Below are the code and all the weights of a small trained network. Each question names an input and a target symbol and asks about switching units off, where a switched-off unit gives its printed mean instead of its output.

import numpy as np


def w(rows, s, z=0):
    codes = np.array(rows[::2]) - 128.0
    scale = np.full(codes.shape[1], s)
    scale[-1] = z or s
    return codes * scale


def norm(h):
    return h / np.sqrt((h * h).mean(-1, keepdims=True) + 1e-5)


def f(y):
    return y / 2 * (1 + np.tanh(0.7978845608 * (y + 0.044715 * y**3)))


def softmax(a):
    e = np.exp(a - a.max(-1, keepdims=True))
    return e / e.sum(-1, keepdims=True)


def log_softmax(a):
    a = a - a.max(-1, keepdims=True)
    return a - np.log(np.exp(a).sum(-1, keepdims=True))


def net(x, mask):
    ids = ['αγζθμξσφω'.index(c) for c in x.split()]
    T = len(ids)
    res = E[ids] + P[:T]
    r = norm(res)
    for j in range(2):
        rows = slice(3 * j, 3 * j + 3)
        q, k, v = (r @ M[0][rows].T for M in (Q, K, V))
        z = softmax(np.where(np.tri(T) > 0, q @ k.T / 3**0.5, -1e9)) @ v
        o = O[0][rows]
        res = res + np.where(mask[j], z, o[:, -1]) @ o[:, :-1]
    y = f(norm(res) @ A[0][:, :-1].T + A[0][:, -1])
    res = res + np.where(mask[2:6], y, B[0][:, -1]) @ B[0][:, :-1]
    return log_softmax(norm(res)[-1] @ U[:, :-1].T + U[:, -1])


Q, K, V, O, A, B = {}, {}, {}, {}, {}, {}
E = w([
[139,153,107,140,101,159],'α',
[183,105,103,131,134,51],'γ',
[135,102,92,211,160,131],'ζ',
[107,182,100,146,184,77],'θ',
[109,107,102,110,153,210],'μ',
[111,121,178,107,136,105],'ξ',
[108,83,157,111,118,254],'σ',
[106,119,163,106,145,131],'φ',
[157,107,175,168,95,129],'ω',
],0.022)
P = w([
[32,144,116,103,85,103],'0',
[154,206,254,120,163,181],'1',
[191,210,202,167,164,114],'2',
[192,157,144,169,118,119],'3',
[182,142,136,167,103,122],'4',
[163,157,150,161,110,119],'5',
],0.0075)
Q[0] = w([
[178,193,2,136,51,191],'h0',
[102,124,73,102,168,145],'h0',
[175,117,164,135,168,65],'h0',
[57,171,41,128,189,136],'h1',
[175,118,148,25,96,52],'h1',
[98,71,106,113,139,91],'h1',
],0.0077)
K[0] = w([
[218,114,166,125,159,158],'h0',
[188,127,151,101,117,116],'h0',
[98,91,45,99,139,127],'h0',
[173,93,119,154,53,152],'h1',
[62,130,174,2,157,96],'h1',
[90,75,135,160,149,74],'h1',
],0.0096)
V[0] = w([
[126,68,9,167,197,221],'h0',
[36,91,200,177,56,183],'h0',
[122,112,143,2,210,89],'h0',
[204,219,171,167,30,131],'h1',
[101,64,147,251,196,60],'h1',
[92,223,163,69,135,126],'h1',
],0.0066)
O[0] = w([
[73,164,199,132,177,100,97],'h0',
[200,117,151,159,121,11,252],'h0',
[57,64,77,113,141,150,145],'h0',
[126,174,126,192,68,144,147],'h1',
[124,120,212,167,192,120,135],'h1',
[131,154,125,67,102,82,211],'h1',
],0.011,0.0036)
A[0] = w([
[108,136,73,97,123,42,3],'n0',
[39,138,225,135,177,67,140],'n1',
[71,180,71,98,139,135,186],'n2',
[179,245,152,70,2,155,216],'n3',
],0.006,0.0035)
B[0] = w([
[11,99,186,108,75,47,125],'n0',
[164,200,118,138,224,193,220],'n1',
[155,120,9,159,32,111,156],'n2',
[112,126,64,153,1,99,255],'n3',
],0.0078,0.0041)
U = w([
[245,178,148,198,59,142,157],'α',
[119,127,42,134,115,176,253],'γ',
[109,179,156,158,115,119,38],'ζ',
[151,160,48,10,204,214,126],'θ',
[120,123,158,245,234,150,210],'μ',
[164,65,159,47,45,146,100],'ξ',
[110,227,63,123,175,64,132],'σ',
[100,67,86,43,105,40,44],'φ',
[116,245,46,176,2,140,180],'ω',
],0.006,0.0035)

Each question gives the input, a string of symbols that net reads in full, and the target symbol t.
The units are the heads (3 rows each of Q, K, V and O) and the neurons (one row each of A and B). Each row of codes is followed by its name. A weight is (code - 128) times the scale printed after its matrix; where a second scale follows, it is the last column's (O, A, B and U).
mask holds one flag per unit, heads first, then neurons. A switched-off unit (its flag False) gives its mean, the last column of its rows in O or B, instead of its output. The means were averaged over made-up inputs and are rounded, as every weight is.
A unit's drop is (log p(t) with every unit on - log p(t) with that unit switched off) / (log p(t) with every unit on - log p(t) with every unit switched off).
The circuit of an input: a set's keep is (log p(t) with only the set's units on - log p(t) with every unit switched off) / (log p(t) with every unit on - log p(t) with every unit switched off). Starting from all 6 units, units are removed one at a time, each time the one whose removal leaves the highest keep (on an exact tie, the one counted first), for as long as the keep stays at least 0.8.
units of the circuit, in order: the units of the circuit, biggest drop first
k most important neurons: the k neurons with the biggest drops, biggest first
heads that matter: for each layer, one digit per head in row order, 1 if its drop is at least 0.15 and else 0, layers parted by /
drop of u: that unit's drop, to one decimal
input θ ζ ξ ξ, target θ: most important neuron -> n1
input φ γ γ, target φ: units of the circuit, in order -> h1; h0; n0
input μ μ μ ζ σ, target μ: heads that matter -> 11
input μ α φ ξ, target μ: heads that matter -> 10
input ζ φ θ, target μ: heads that matter -> 01
input ω ω α θ ζ φ, target ω: units of the circuit, in order -> h0; n3
input γ σ ξ ω μ, target α: units of the circuit, in order -> h0; h1
input φ σ φ, target φ: heads that matter -> 11
input α α γ θ, target ω: units of the circuit, in order -> h1; h0
input φ ω σ μ γ γ, target φ: heads that matter -> 01
input μ σ α φ μ σ, target ω: units of the circuit, in order -> h1; n3
input μ φ φ φ, target μ: 2 most important neurons -> n1; n3
input μ μ μ ω μ μ, target α: drop of n0 -> 0.0
input σ γ ξ α σ, target ω: units of the circuit, in order -> h1
input φ θ ζ σ σ, target μ: drop of n3 -> 0.1
input ζ φ γ ζ μ, target μ: drop of h1 -> 1.1
input φ α θ, target ω: drop of h1 -> 0.9
